In the rows, zero is written as 128.
[139 110 215 118 115  88  92 115 181 141  90 218 134 145 119 131 101 101
 112 148 135 148 168 116 142 121 162 155 112 121 142 111  96 132 132]  5
[ 84 158 114 141 106  77 131 131 202 130  46 162 118 144 109  92 132 149
 109 114 140 137 128 197 137 126 132 141 179 152 105  97  90 190 125]  1
[117 124 112  96 114  41  92 113 124 105 119 158 140 132 136 118  98 162
 113 161 144 123 102  98 123 125 159 138 104 131 171  97 134 147  96]  5
[147 114 208 114 127  80 105 101 172 133  95 214 141 146 129 125 103  85
 124 137 125 151 175 105 129 118 160 165 116 117 153 123 124 128 122]  8
[147 125 205 103 142  72  97 106 178 141 100 191 135 144 127 125  96  64
 111 150 125 154 170 118 128 124 159 161  99 120 127 112  93 119 136]  3
[150 126 217 106 142  78 103 108 169 144  83 208 133 142 137 116  93  73
 121 139 123 154 171 116 117 124 151 158 113 124 138 118 111 113 132]  8
[106 155 123 131 112  76 132 141 200 126  72 161 134 136 105  87 138 153
  92 125 143 140 125 183 136 129 134 127 165 154 130  88  71 181 132]  4
[102 114 113 109 109  52 101 107 151  89 117 154 139 134 106 130  99 167
 105 162 148 124 110  94 119 121 148 128 105 136 175 110 141 164  88]  2
[104 133  96  85 117  44  87 104 135  99 110 157 136 131 135 128  96 152
 124 165 144 130  98  92 129 125 151 141  98 128 169  98 128 154  96]  3
[131 106 203 115 115  75 108 117 168 145  87 183 146 149 109 123 102  89
 120 141 141 158 162  92 139 117 160 165 121 125 133 100  90 138 123]  2
[137 116 200 118 131  81 104  95 173 142  97 203 141 155 127 127 106  75
 127 149 127 145 174 113 129 126 158 166 114 119 139 128 122 120 136]  9
[101 158 111 136 113  64 125 141 203 132  52 159 120 133 111 101 131 163
  97 112 136 142 128 174 126 125 129 133 177 154 117  83  83 177 126]  8
[111 130 118 107 110  44  95 102 148  95 103 159 131 131 117 131  97 159
 110 171 148 130 100  93 124 125 145 131 108 135 174 104 125 154  99]  3
[152 115 197 120 133  77  95  95 195 141 108 215 145 140 136 125 106  81
 119 147 126 142 170 125 129 127 158 151 106 122 154 121 119 132 126]  6
[ 61 173 108 142 106  77 140 134 196 153  35 151 110 150 114  97 119 145
 125 106 151 152 129 195 141 123 127 147 172 155 104  90  84 170 132]  2
[ 82 159 125 135 107  75 133 133 192 143  36 169 111 148 120  96 123 155
 112 107 141 147 137 192 131 126 124 149 175 148 105  92  93 168 130]  8
[100 152 108 124 123  72 122 131 189 135  75 158 142 138 108  92 138 154
  91 133 131 138 123 181 134 136 123 121 163 159 117  84  81 181 125]  4
[ 92 159 117 145 108  73 130 133 193 137  51 166 117 143 116  98 138 161
  96 117 143 140 139 193 130 127 127 139 170 148 118  96  89 173 128]  5
[157 125 231 126 126  82  98 128 182 156  73 217 130 131 137 118  94  95
 118 129 134 158 168 118 133 118 167 149 116 128 141 101  74 124 128]  5
[146 121 207 102 138  71  99 115 178 147  82 194 132 149 132 112  94  63
 111 149 123 149 162 115 132 121 156 161 106 124 127 112  90 128 128]  1
[ 90 158 106 129 119  64 119 132 213 125  60 137 133 136 105  92 132 156
  83 125 134 133 121 187 123 132 128 134 156 161 106  88  74 184 132]  1
[139  98 210 111 129  80 102 125 173 139  83 210 146 143 126 128 102 104
 104 137 134 155 165  93 132 122 158 152 114 132 152 108  95 129 123]  4
[131 107 198 109 122  72  95 117 163 139  73 183 145 140 116 124  99  96
 119 145 137 150 152  88 138 116 159 170 126 131 122 105  92 135 129]  1
[146 123 216 107 141  75 102 104 162 152  84 191 128 147 129 123  91  57
 127 150 125 151 170 107 129 121 156 166 113 125 122 117 101 117 134]  9
[ 86 124 100  90 104  57  88 104 140  98 120 153 138 140 128 125 100 153
 110 173 144 119 107  83 136 125 157 135 100 127 179 103 138 161  86]  7
[ 87 166 127 133 112  86 137 121 209 140  53 168 120 148 115  99 132 143
  97 131 149 143 143 192 132 133 126 135 160 158 129 101  93 179 137]  4
[ 99 148 131 148 106  71 133 139 202 129  43 169 117 135 113 101 135 168
  93 110 136 146 145 183 125 126 125 137 176 152 107  92  91 181 118]  8
[146 116 203 120 126  83  99 103 179 146  90 219 142 146 135 130 104  94
 128 135 125 152 182 103 135 118 163 163 118 117 153 117 122 130 117]  8
[110 122  96  97 109  54  78  82 136  95 117 149 135 138 130 132 112 147
 121 195 147 116 108  82 125 125 146 149  94 124 183 108 150 162  92]  6
[149 101 219 116 120  83 100 130 166 145  81 208 141 146 118 122 103 101
 110 149 135 153 160 100 137 120 159 153 119 130 146 101  91 136 122]  4
[144 119 206 113 128  76 101 101 178 137 101 203 138 148 121 130  97  76
 125 145 129 153 164 112 138 120 162 163 109 117 148 115 104 129 127]  3
[152 124 180 127 132  75  98  96 178 146 111 211 132 153 130 132 100  73
 123 139 131 152 179 121 124 121 168 164 119 121 138 122 115 119 128]  0
[ 71 158 118 147 113  79 132 142 196 136  43 153 120 139 105  95 132 156
  83 110 135 140 133 189 129 127 121 125 175 156 113  94  83 182 112]  7
[ 95 162 126 133 117  68 129 122 199 145  56 160 127 140 118 103 138 156
 101 126 139 145 134 191 127 127 122 136 157 157 117  91  95 179 134]  5
[132 104 190 126 115  85 100 118 172 143  90 201 135 148 115 131  97  93
 108 135 147 162 165  95 130 115 164 157 132 125 134 110  89 130 121]  0
[110 118 110  95 101  49  82 103 143 100 117 162 132 128 135 123  92 159
 121 175 154 118 101  96 133 127 156 140 106 126 172  94 131 161  87]  6
[ 92 127  99  98 111  50  88  97 132  96 122 135 142 144 123 129 115 149
 100 179 143 119 112  83 121 123 156 149  93 126 179 107 149 157  97]  7
[148 117 208 127 124  87 109 113 172 147 101 218 143 141 132 119 104  93
 125 135 131 149 171 124 134 116 166 164 124 118 153 122 119 123 129]  5
[ 72 173 117 142  99  76 142 133 214 150  45 157 116 153 120  96 126 144
 124 104 151 149 137 200 139 127 138 145 162 153 122  85  84 183 127]  2
[104 120 110 101 104  47  92 113 135  98 105 158 128 138 130 127 101 153
 123 166 146 123 105  83 129 124 158 145 111 127 170 102 128 155  94]  9
[136 117 205 120 121  87 102 100 167 138  91 219 140 148 124 125 100  89
 127 133 129 149 177 114 133 122 160 175 126 113 145 126 127 120 129]  8
[160 124 204 123 123  71 100 133 167 154  82 200 146 132 135 117  99  90
 131 128 143 165 158 101 131 118 173 153 121 135 138  91  71 130 114]  0
[112 115 110  96 113  54  89 107 122  91 117 143 141 137 123 127 110 155
 110 172 142 122 120  67 124 118 157 149 110 120 178  99 142 156  77]  8
[ 91 131 122  96 107  58 100 102 150  99 115 143 142 133 119 130 100 156
 124 187 159 132 114  84 138 119 144 141  93 133 176 102 130 152  96]  2
[145 102 209 114 125  74 100 121 163 152  89 204 144 147 135 122  98 103
 120 135 132 152 165 103 134 117 164 162 117 124 140 103 100 122 125]  5
[ 86 126 109  95 111  51  91 114 135 100 117 156 142 135 131 127 105 159
 110 164 144 124 105  92 134 123 155 136  96 128 176 101 136 155  91]  7
[ 86 164 111 131 120  65 133 121 211 126  63 141 134 140 112  95 145 147
 102 129 136 140 122 193 131 129 126 132 155 163 105  94  89 189 140]  1
[145 109 215 114 125  81 106 130 179 147  70 216 135 145 127 126  96  99
 112 129 140 155 166 106 135 119 163 154 115 134 152 110  92 133 131]  4
[ 91 173 112 134 112  62 125 127 214 148  48 152 119 146 128  92 133 149
 108 125 144 145 119 192 133 125 133 135 151 154 114  85  77 183 140]  1
[137  97 206 117 125  64  99 124 155 141  74 189 139 146 120 128 102  91
 115 139 124 151 157  93 128 124 157 168 124 131 114 106  95 123 131]  9
[104 114 115 116 106  54  89 103 160  80 110 164 128 120 117 135 101 172
 103 169 152 121  93  96 113 123 145 123 117 138 186 110 139 164  97]  6
[ 99 129 115 108  99  58  89 106 164  94 100 169 127 132 121 122  94 165
 105 169 156 123  97  99 125 124 154 130 110 131 178 110 124 163 103]  1
[152 123 197 115 136  76  94 107 163 145 101 192 130 148 118 125  92  61
 107 147 131 154 170 108 119 122 162 161 113 125 132 114  93 121 121]  0
[ 90 160 111 136 112  66 135 138 208 134  67 140 132 140 100  96 134 149
 109 114 144 145 131 183 140 122 134 133 162 157 111  82  68 181 129]  2
[ 90 162 133 128 109  78 134 126 201 136  47 173 122 146 120  97 132 145
 109 129 142 144 136 191 132 136 123 147 162 159 125  94  92 175 135]  4
[127  97 202 116 113  81  90  96 174 130  86 199 141 147 112 140 103  94
 115 158 136 140 164 101 140 127 153 167 112 127 142 117 120 142 120]  6
[143 112 206 125 124  91 111 111 189 142  96 224 139 153 130 120 104  91
 116 138 133 152 168 122 129 120 162 158 119 123 161 124 112 125 141]  4
[111 122 114 101 115  54  94 101 155  85 106 167 128 133 124 126 101 166
  92 165 140 123 114  96  97 127 139 134 106 130 182 118 151 152 100]  8
[ 97 164 114 132 121  71 124 133 206 135  71 159 126 137 111 101 129 145
 105 127 139 145 127 189 142 128 129 121 162 149 112  86  70 170 131]  3
[143 118 188 123 118  88  96 107 174 149 106 222 138 151 124 127  88  79
 130 140 139 149 173 114 132 126 169 171 134 118 147 118 113 115 120]  0
[ 90 165 119 129 114  75 130 117 201 149  49 163 130 151 120  98 140 150
 100 140 143 144 137 188 130 138 117 139 151 160 121  95  96 176 141]  4
[ 58 171 112 142 100  78 138 140 204 148  44 156 112 154 119  98 128 148
 111 109 150 142 131 200 144 126 135 144 171 153 116  91  90 171 138]  7
[ 99 122 122 115  95  62 102 111 161  92 110 158 128 134 108 126  97 161
 106 162 156 130 109 101 117 118 157 138 104 130 178 109 133 167 100]  2
[152 120 207  99 142  70  94 109 173 144 101 195 137 147 127 128  98  66
 118 152 128 153 172 106 137 122 159 156 102 117 134 106  87 120 128]  3
[109 122 102  92 111  47  85 105 139 103 111 162 136 129 136 125  99 154
 116 173 149 119  98 101 126 127 148 138  95 129 175 104 145 163  91]  6
[ 89 135 110  96 107  59  85 106 148 100 106 152 137 128 127 124  94 158
 123 192 148 124  91  93 139 119 146 148  97 132 168 107 134 149 104]  1
[109 113 127 108 103  51  84  93 151  87 111 164 139 124 116 130 100 165
 104 180 150 119 101  94 122 134 144 126 107 138 173 106 133 160  96]  6
[ 91 158 127 141 116  78 146 136 188 129  45 163 122 134 112  89 133 149
 101 114 141 148 132 190 138 127 121 133 176 164 110  99  81 174 129]  4
[153 118 221 113 124  84 101 136 174 147  72 210 131 139 135 111  96  86
 114 137 135 157 159 110 132 121 166 157 114 129 148  98  73 130 127]  4
[101 154 133 146 110  77 148 145 192 119  45 168 121 131 103  93 137 150
  94 111 144 144 132 191 129 126 128 137 180 164 121 103  90 186 128]  4
[142 109 205 123 123  72  96 118 190 148  71 201 139 136 135 128 100 101
 121 139 140 152 158 102 136 121 155 151 114 134 148 104  90 130 125]  6
[112 116 113 105 110  46  93 104 151  75 117 157 132 127 115 129 100 164
  95 168 141 125 103  96 106 129 147 135 110 131 171 107 131 158  97]  3
